Below are the code and all the weights of a small trained network. Each question names an input and a class and asks about switching units off, where a switched-off unit gives its printed mean instead of its output.

import numpy as np


def w(rows, s, z=0):
    codes = np.array(rows[::2]) - 128.0
    scale = np.full(codes.shape[1], s)
    scale[-1] = z or s
    return codes * scale


def norm(h):
    return h / np.sqrt((h * h).mean(-1, keepdims=True) + 1e-5)


def f(y):
    return y / 2 * (1 + np.tanh(0.7978845608 * (y + 0.044715 * y**3)))


def log_softmax(a):
    a = a - a.max(-1, keepdims=True)
    return a - np.log(np.exp(a).sum(-1, keepdims=True))


def net(x, mask):
    res = np.array(x, float).reshape(1, 5) / 4 @ E
    u = 0
    for l in range(3):
        y = f(norm(res) @ A[l][:, :-1].T + A[l][:, -1])
        res = res + np.where(mask[u : u + 4], y, B[l][:, -1]) @ B[l][:, :-1]
        u += 4
    return log_softmax(norm(res)[-1] @ U[:, :-1].T + U[:, -1])


A, B = {}, {}
E = w([
[129,128,126,130,132],'x0',
[42,51,81,192,107],'x1',
[144,79,1,19,146],'x2',
[166,155,80,151,45],'x3',
[144,83,248,78,80],'x4',
],0.0052)
A[0] = w([
[65,42,119,176,68,141],'L0N1',
[211,87,2,50,226,146],'L0N2',
[132,33,63,81,154,147],'L0N3',
[66,34,65,163,127,3],'L0N4',
],0.0081,0.002)
B[0] = w([
[218,42,68,110,164,189],'L0N1',
[171,77,216,79,91,253],'L0N2',
[79,171,135,183,2,197],'L0N3',
[199,95,159,43,157,181],'L0N4',
],0.01,0.0064)
A[1] = w([
[188,65,172,106,5,194],'L1N1',
[128,106,179,254,138,33],'L1N2',
[157,204,185,115,122,167],'L1N3',
[160,61,115,128,115,6],'L1N4',
],0.0096,0.0019)
B[1] = w([
[95,151,115,157,170,246],'L1N1',
[61,125,150,7,101,147],'L1N2',
[170,103,64,110,133,162],'L1N3',
[144,146,158,96,116,152],'L1N4',
],0.014)
A[2] = w([
[152,122,119,113,214,242],'L2N1',
[120,153,102,126,2,79],'L2N2',
[188,109,88,250,151,2],'L2N3',
[29,174,168,104,224,191],'L2N4',
],0.0072,0.0031)
B[2] = w([
[50,77,46,255,116,249],'L2N1',
[33,242,141,107,129,138],'L2N2',
[11,216,182,110,93,138],'L2N3',
[102,127,139,185,115,254],'L2N4',
],0.0084,0.0047)
U = w([
[236,57,53,105,203,255],'0',
[31,175,192,6,1,13],'1',
[17,171,78,229,177,54],'2',
[23,165,93,174,160,163],'3',
],0.0086,0.0026)

Each question gives the input, the list of numbers given to net, and the class t.
The units are the neurons (one row each of A and B). Each row of codes is followed by its name. A weight is (code - 128) times the scale printed after its matrix; where a second scale follows, it is the last column's (A, B and U).
mask holds one flag per neuron, layer by layer. A switched-off neuron (its flag False) gives its mean, the last column of its row in B, instead of its output. The means were averaged over made-up inputs and are rounded, as every weight is.
A unit's drop is (log p(t) with every unit on - log p(t) with that unit switched off) / (log p(t) with every unit on - log p(t) with every unit switched off).
The circuit of an input: a set's keep is (log p(t) with only the set's units on - log p(t) with every unit switched off) / (log p(t) with every unit on - log p(t) with every unit switched off). Starting from all 12 units, units are removed one at a time, each time the one whose removal leaves the highest keep (on an exact tie, the one counted first), for as long as the keep stays at least 0.8.
circuit, biggest first: the units of the circuit, biggest drop first
most important unit: the unit with the biggest drop
k most important neurons: the k neurons with the biggest drops, biggest first
k most important neurons of layer l: the k neurons of layer l with the biggest drops, biggest first
input [5,8,5,-3,0], class 0: most important unit => L0N4
input [5,4,-4,3,-1], class 0: 2 most important neurons => [L0N1 L1N1]
input [-7,-8,-4,-6,-5], class 0: 2 most important neurons of layer 1 => [L1N3 L1N1]
input [8,-3,-4,-6,8], class 2: 4 most important neurons => [L0N3 L1N4 L2N4 L0N2]
input [-2,-4,6,-1,-5], class 1: circuit, biggest first => [L0N3 L0N2]
input [-4,-5,-8,8,-2], class 1: 4 most important neurons => [L1N1 L1N2 L0N4 L2N1]
input [1,5,-8,-2,6], class 1: 3 most important neurons => [L1N2 L0N2 L0N4]
input [-5,7,-3,-4,6], class 0: 2 most important neurons => [L0N1 L0N3]
input [3,-7,-3,-7,7], class 0: 2 most important neurons of layer 0 => [L0N3 L0N2]
input [8,-5,-1,1,6], class 2: 2 most important neurons => [L2N1 L1N2]
input [0,2,-8,-1,-6], class 1: 2 most important neurons => [L1N2 L1N1]
input [3,-2,8,-6,-8], class 1: 2 most important neurons => [L0N3 L0N1]
input [-7,3,-1,4,6], class 2: 2 most important neurons of layer 0 => [L0N2 L0N4]
input [1,4,-8,0,5], class 1: 4 most important neurons => [L1N2 L0N2 L0N4 L2N1]
input [-1,-7,-2,2,6], class 0: most important unit => L1N3
input [6,-7,-3,-4,3], class 0: 2 most important neurons => [L1N1 L1N3]
input [-6,5,8,8,0], class 1: 3 most important neurons of layer 0 => [L0N3 L0N2 L0N4]
input [3,2,-8,-6,-5], class 1: 2 most important neurons => [L1N2 L1N1]
input [-5,-8,-8,-5,3], class 0: 2 most important neurons => [L0N3 L1N1]
input [-4,-4,-5,8,6], class 3: circuit, biggest first => [L1N1]
input [5,-2,-5,1,0], class 1: 4 most important neurons => [L1N2 L0N2 L1N1 L0N4]
input [7,-2,4,7,3], class 3: 2 most important neurons => [L1N1 L0N4]
input [5,-6,3,1,8], class 2: 3 most important neurons => [L2N1 L0N4 L1N1]
input [5,-4,8,6,4], class 1: 2 most important neurons of layer 0 => [L0N2 L0N3]
input [2,-8,-8,-5,-2], class 0: 3 most important neurons of layer 1 => [L1N3 L1N1 L1N2]
input [-1,-6,-5,3,-6], class 0: 2 most important neurons of layer 1 => [L1N1 L1N3]
input [2,8,0,-5,5], class 0: 2 most important neurons of layer 0 => [L0N1 L0N4]
input [-3,1,-5,2,-2], class 1: circuit, biggest first => [L1N2]
input [-7,-6,-8,7,-8], class 1: 2 most important neurons of layer 2 => [L2N1 L2N2]
